Below is a small trained network, with its code and all its weights. Each question gives an input and a target symbol and asks what happens when units are switched off, that is, made to give their printed mean instead of their output.

import numpy as np


def w(rows, s, z=0):
    codes = np.array(rows[::2]) - 128.0
    scale = np.full(codes.shape[1], s)
    scale[-1] = z or s
    return codes * scale


def norm(h):
    return h / np.sqrt((h * h).mean(-1, keepdims=True) + 1e-5)


def f(y):
    return y / 2 * (1 + np.tanh(0.7978845608 * (y + 0.044715 * y**3)))


def softmax(a):
    e = np.exp(a - a.max(-1, keepdims=True))
    return e / e.sum(-1, keepdims=True)


def log_softmax(a):
    a = a - a.max(-1, keepdims=True)
    return a - np.log(np.exp(a).sum(-1, keepdims=True))


def net(x, mask):
    ids = ['αβγδεηθλμξπστφψω'.index(c) for c in x.split()]
    T = len(ids)
    res = E[ids] + P[:T]
    u = 0
    for l in range(2):
        q, k, v = (norm(res) @ M[l].T for M in (Q, K, V))
        z = softmax(np.where(np.tri(T) > 0, q @ k.T / 2**0.5, -1e9)) @ v
        res = res + np.where(mask[u], z, O[l][:, -1]) @ O[l][:, :-1]
        u += 1
        y = f(norm(res) @ A[l][:, :-1].T + A[l][:, -1])
        res = res + np.where(mask[u : u + 4], y, B[l][:, -1]) @ B[l][:, :-1]
        u += 4
    return log_softmax(norm(res)[-1] @ U[:, :-1].T + U[:, -1])


Q, K, V, O, A, B = {}, {}, {}, {}, {}, {}
E = w([
[124,56,77,107,107],'α',
[87,215,165,19,185],'β',
[147,199,56,209,216],'γ',
[139,82,128,150,173],'δ',
[144,92,125,153,162],'ε',
[111,137,147,54,133],'η',
[149,104,122,177,151],'θ',
[150,91,38,114,89],'λ',
[168,71,111,146,174],'μ',
[190,85,101,148,184],'ξ',
[105,216,141,173,55],'π',
[1,70,65,77,81],'σ',
[169,97,150,190,202],'τ',
[109,213,140,93,203],'φ',
[176,75,105,148,154],'ψ',
[139,38,149,139,173],'ω',
],0.0085)
P = w([
[165,156,253,142,204],'0',
[191,53,124,163,81],'1',
[180,69,148,179,102],'2',
[152,92,118,88,92],'3',
[127,93,123,103,90],'4',
[121,98,118,75,88],'5',
[123,112,126,90,98],'6',
[100,117,122,87,94],'7',
[103,132,124,83,93],'8',
[130,125,109,95,89],'9',
[125,136,97,83,97],'10',
[120,133,108,81,94],'11',
[137,122,85,76,82],'12',
[159,131,78,90,89],'13',
],0.0025)
Q[0] = w([
[155,145,103,9,254],'0.h0',
[49,150,161,70,92],'0.h0',
],0.0049)
K[0] = w([
[93,255,123,155,94],'0.h0',
[79,102,193,106,35],'0.h0',
],0.0055)
V[0] = w([
[116,160,74,20,77],'0.h0',
[115,163,135,162,2],'0.h0',
],0.0035)
O[0] = w([
[211,89,136,159,127,66],'0.h0',
[249,254,199,188,109,3],'0.h0',
],0.0044,0.0028)
A[0] = w([
[184,18,248,24,90,173],'0.n0',
[214,17,143,150,253,251],'0.n1',
[47,166,56,112,18,221],'0.n2',
[210,60,63,80,58,127],'0.n3',
],0.0041,0.0015)
B[0] = w([
[94,201,77,127,95,177],'0.n0',
[129,142,132,130,66,253],'0.n1',
[253,165,190,190,151,144],'0.n2',
[71,129,168,115,176,166],'0.n3',
],0.0066,0.0061)
Q[1] = w([
[198,80,174,254,119],'1.h0',
[107,47,128,188,107],'1.h0',
],0.007)
K[1] = w([
[2,75,181,151,152],'1.h0',
[56,139,205,97,133],'1.h0',
],0.0069)
V[1] = w([
[170,87,172,37,64],'1.h0',
[26,134,253,137,112],'1.h0',
],0.007)
O[1] = w([
[142,32,255,176,126,244],'1.h0',
[212,149,123,50,178,79],'1.h0',
],0.0077,0.0011)
A[1] = w([
[178,254,148,124,102,92],'1.n0',
[141,138,192,62,86,4],'1.n1',
[99,137,144,46,34,136],'1.n2',
[112,121,99,210,137,117],'1.n3',
],0.0083,0.0027)
B[1] = w([
[92,120,187,255,101,169],'1.n0',
[163,158,152,134,65,128],'1.n1',
[178,110,90,142,127,254],'1.n2',
[119,153,123,84,64,164],'1.n3',
],0.009,0.0033)
U = w([
[144,106,150,151,112,46],'α',
[181,111,136,125,151,19],'β',
[89,216,47,165,121,220],'γ',
[125,113,103,86,183,70],'δ',
[140,133,115,110,162,43],'ε',
[169,79,160,155,134,101],'η',
[155,146,101,96,162,84],'θ',
[134,166,190,225,77,218],'λ',
[110,116,122,125,150,28],'μ',
[61,121,132,142,92,214],'ξ',
[251,165,115,112,41,124],'π',
[177,160,188,66,143,247],'σ',
[115,157,116,106,235,220],'τ',
[159,137,87,94,141,3],'φ',
[130,109,137,137,120,76],'ψ',
[162,102,140,78,169,119],'ω',
],0.014,0.0048)

Each question gives the input, a string of symbols that net reads in full, and the target symbol t.
The units are the heads (2 rows each of Q, K, V and O) and the neurons (one row each of A and B). Each row of codes is followed by its name. A weight is (code - 128) times the scale printed after its matrix; where a second scale follows, it is the last column's (O, A, B and U).
mask holds one flag per unit, layer by layer, with each layer's heads first. A switched-off unit (its flag False) gives its mean, the last column of its rows in O or B, instead of its output. The means were averaged over made-up inputs and are rounded, as every weight is.
A unit's drop is (log p(t) with every unit on - log p(t) with that unit switched off) / (log p(t) with every unit on - log p(t) with every unit switched off).
The circuit of an input: a set's keep is (log p(t) with only the set's units on - log p(t) with every unit switched off) / (log p(t) with every unit on - log p(t) with every unit switched off). Starting from all 10 units, units are removed one at a time, each time the one whose removal leaves the highest keep (on an exact tie, the one counted first), for as long as the keep stays at least 0.8.
units of the circuit, in order: the units of the circuit, biggest drop first
unit that matters most: the unit with the biggest drop
top k neurons: the k neurons with the biggest drops, biggest first
top k neurons in layer l: the k neurons of layer l with the biggest drops, biggest first
input ω ξ θ γ σ η ω δ η η π φ ω φ, target λ: unit that matters most	1.n0
input δ ξ η, target π: top 3 neurons	0.n2, 0.n0, 1.n2
input τ ε ψ δ ξ β π ξ θ ψ τ ε ψ β, target λ: units of the circuit, in order	1.n0, 0.h0
input ξ ξ μ ω, target ξ: units of the circuit, in order	1.h0, 0.n0
input ξ η ψ θ, target ξ: units of the circuit, in order	0.h0, 1.n2
input σ β δ δ β ω θ ξ ψ β μ ξ φ, target τ: top 4 neurons	0.n1, 0.n2, 0.n0, 0.n3
input γ δ η μ θ ψ δ ψ ε α ψ π ω η, target λ: units of the circuit, in order	1.n0, 0.h0
input δ σ γ ψ ξ λ ξ ω λ γ ξ η σ η, target γ: units of the circuit, in order	1.h0, 0.n3
input γ η ε η ψ ξ η, target γ: top 3 neurons in layer 0	0.n3, 0.n0, 0.n1
input ξ γ ω α θ, target ξ: top 2 neurons	1.n2, 1.n3
input ω η η α δ ξ γ μ φ β, target γ: units of the circuit, in order	1.h0, 0.n3
input ξ δ ξ λ, target ξ: top 2 neurons	0.n3, 0.n1
input δ λ ξ η μ, target ξ: top 2 neurons in layer 0	0.n2, 0.n0
input η π θ η ξ ξ π φ π φ, target λ: top neuron in layer 1	1.n0
input ξ δ η τ ξ ξ ξ α ξ, target ξ: units of the circuit, in order	1.h0, 1.n2
input ξ π γ τ, target ξ: top 2 neurons in layer 0	0.n3, 0.n2
input ξ η ε, target ξ: top 2 neurons	0.n0, 1.n2
input α ξ τ σ θ λ θ ε ψ β, target ξ: top 3 neurons	0.n2, 0.n1, 1.n0
input τ ω τ, target τ: units of the circuit, in order	1.h0, 0.h0
input σ μ τ, target σ: top 2 neurons in layer 0	0.n1, 0.n2
input τ ω γ γ ξ, target γ: top 2 neurons	0.n2, 0.n3
input ξ δ α ξ ψ τ, target ξ: unit that matters most	0.h0
input τ μ β η, target π: top 3 neurons	0.n0, 1.n1, 1.n2
input θ δ φ α σ φ ψ β ξ ω ω σ φ, target τ: top 2 neurons in layer 0	0.n1, 0.n0
input φ ξ δ β γ ξ ω β, target γ: top 2 neurons in layer 0	0.n3, 0.n2
